Below are the code and all the weights of a small trained network. Each question names an input and a class and asks about switching units off, where a switched-off unit gives its printed mean instead of its output.

import numpy as np


def w(rows, s, z=0):
    codes = np.array(rows[::2]) - 128.0
    scale = np.full(codes.shape[1], s)
    scale[-1] = z or s
    return codes * scale


def f(y):
    return y / 2 * (1 + np.tanh(0.7978845608 * (y + 0.044715 * y**3)))


def log_softmax(a):
    a = a - a.max(-1, keepdims=True)
    return a - np.log(np.exp(a).sum(-1, keepdims=True))


def net(x, mask):
    res = np.array(x, float).reshape(1, 3) / 4 @ E
    y = f(res @ A[0][:, :-1].T + A[0][:, -1])
    res = res + np.where(mask, y, B[0][:, -1]) @ B[0][:, :-1]
    return log_softmax(res[-1] @ U[:, :-1].T + U[:, -1])


A, B = {}, {}
E = w([
[140,254,120,65,41,94,100,82,59,159,128,28],'x0',
[121,88,169,136,185,78,210,100,29,110,94,58],'x1',
[47,111,118,109,144,153,135,137,71,124,224,109],'x2',
],0.014)
A[0] = w([
[136,173,159,58,87,136,131,114,68,134,159,79,183],'n0',
[143,156,88,123,127,205,36,135,195,166,227,184,111],'n1',
[104,174,148,69,102,97,168,103,113,164,162,98,171],'n2',
[120,150,166,94,41,134,165,145,76,155,134,96,63],'n3',
[134,148,86,120,129,164,101,171,166,141,188,153,210],'n4',
[154,182,103,80,77,156,73,54,153,123,73,150,135],'n5',
[148,110,109,163,213,128,93,126,143,128,134,171,227],'n6',
[88,137,115,131,108,157,75,145,165,151,224,130,122],'n7',
[124,123,158,148,166,132,188,153,82,101,172,155,127],'n8',
[181,143,66,66,66,170,50,165,154,187,74,119,148],'n9',
[153,98,201,93,163,74,165,87,97,167,91,101,2],'n10',
[163,192,106,146,57,112,92,146,153,222,122,85,158],'n11',
[166,66,163,135,182,169,90,158,188,58,110,164,48],'n12',
[137,131,69,148,90,182,87,176,166,149,211,165,24],'n13',
[119,195,122,80,130,125,102,35,76,135,136,94,27],'n14',
[219,72,180,125,164,86,191,202,113,144,144,139,53],'n15',
[84,85,173,153,181,176,176,155,118,79,163,125,123],'n16',
[203,150,136,187,114,102,198,113,150,114,38,165,209],'n17',
[135,120,137,91,132,155,155,138,147,156,125,111,128],'n18',
[46,103,129,107,130,170,186,119,79,111,113,96,110],'n19',
[99,78,154,122,193,123,145,152,153,110,179,99,111],'n20',
[221,155,158,217,141,94,153,128,170,98,2,127,72],'n21',
[88,121,124,148,177,125,162,184,202,101,105,147,231],'n22',
[114,114,121,146,150,103,132,135,159,131,122,175,171],'n23',
],0.0084)
B[0] = w([
[186,104,130,175,140,202,93,156,121,178,160,129,232],'n0',
[129,106,87,185,122,162,164,76,46,117,148,75,254],'n1',
[101,93,114,183,76,150,96,143,172,135,198,94,208],'n2',
[128,119,60,132,123,167,134,84,75,63,196,57,178],'n3',
[230,74,89,183,78,178,99,192,177,156,148,146,224],'n4',
[109,141,215,102,149,89,106,142,227,232,107,185,203],'n5',
[86,142,98,130,148,169,141,74,106,128,48,99,229],'n6',
[170,27,104,124,150,170,93,159,78,84,131,77,200],'n7',
[93,210,143,53,203,71,144,141,204,119,79,127,187],'n8',
[119,152,250,93,111,92,124,109,168,167,100,155,220],'n9',
[218,16,179,182,27,255,47,190,103,137,186,120,170],'n10',
[89,158,222,105,193,98,115,136,164,169,124,190,215],'n11',
[168,63,144,213,71,221,60,167,157,191,241,173,219],'n12',
[97,151,41,89,138,73,171,49,7,12,51,62,200],'n13',
[124,130,50,144,129,151,104,80,27,36,130,68,191],'n14',
[135,190,184,77,150,84,141,101,136,71,63,128,170],'n15',
[90,144,149,87,184,38,118,110,155,136,125,171,217],'n16',
[204,26,112,215,74,138,87,166,93,106,158,136,228],'n17',
[159,91,86,99,119,119,126,92,164,121,145,154,128],'n18',
[102,156,144,77,132,62,134,83,151,96,81,155,190],'n19',
[109,132,153,63,180,57,130,94,168,179,88,141,190],'n20',
[107,130,64,203,154,173,154,93,22,75,108,10,214],'n21',
[116,142,11,100,149,120,171,152,82,66,87,89,241],'n22',
[176,148,77,167,157,116,167,105,81,98,164,94,189],'n23',
],0.0059,0.015)
U = w([
[161,88,140,155,98,169,80,174,149,163,161,140,12],'0',
[98,142,83,110,132,115,144,57,94,93,100,87,252],'1',
[98,195,207,59,136,51,118,121,247,184,93,187,254],'2',
],0.014,0.00071)

Each question gives the input, the list of numbers given to net, and the class t.
The units are the neurons (one row each of A and B). Each row of codes is followed by its name. A weight is (code - 128) times the scale printed after its matrix; where a second scale follows, it is the last column's (A, B and U).
mask holds one flag per neuron, in row order. A switched-off neuron (its flag False) gives its mean, the last column of its row in B, instead of its output. The means were averaged over made-up inputs and are rounded, as every weight is.
A unit's drop is (log p(t) with every unit on - log p(t) with that unit switched off) / (log p(t) with every unit on - log p(t) with every unit switched off).
most important unit: the unit with the biggest drop
k most important neurons: the k neurons with the biggest drops, biggest first
drop of u: that unit's drop, to one decimal
input [3,7,-8], class 0: 2 most important neurons	n10, n17
input [-2,-6,8], class 1: most important unit	n13
input [1,6,-2], class 0: 3 most important neurons	n10, n13, n22
input [5,7,-2], class 0: 2 most important neurons	n10, n0
input [-4,2,-8], class 1: 2 most important neurons	n21, n4
input [-7,2,-8], class 1: 2 most important neurons	n21, n22
input [2,8,-1], class 0: 2 most important neurons	n10, n13
input [-7,0,2], class 1: 2 most important neurons	n22, n5
input [1,6,-1], class 0: 3 most important neurons	n10, n13, n22
input [-2,-6,1], class 1: 2 most important neurons	n13, n1
input [1,-6,0], class 2: 2 most important neurons	n9, n17
input [3,0,-7], class 2: drop of n5	0.2
input [8,6,-2], class 0: drop of n10	0.3
input [4,8,-6], class 0: drop of n17	0.1
input [7,4,-2], class 0: most important unit	n0
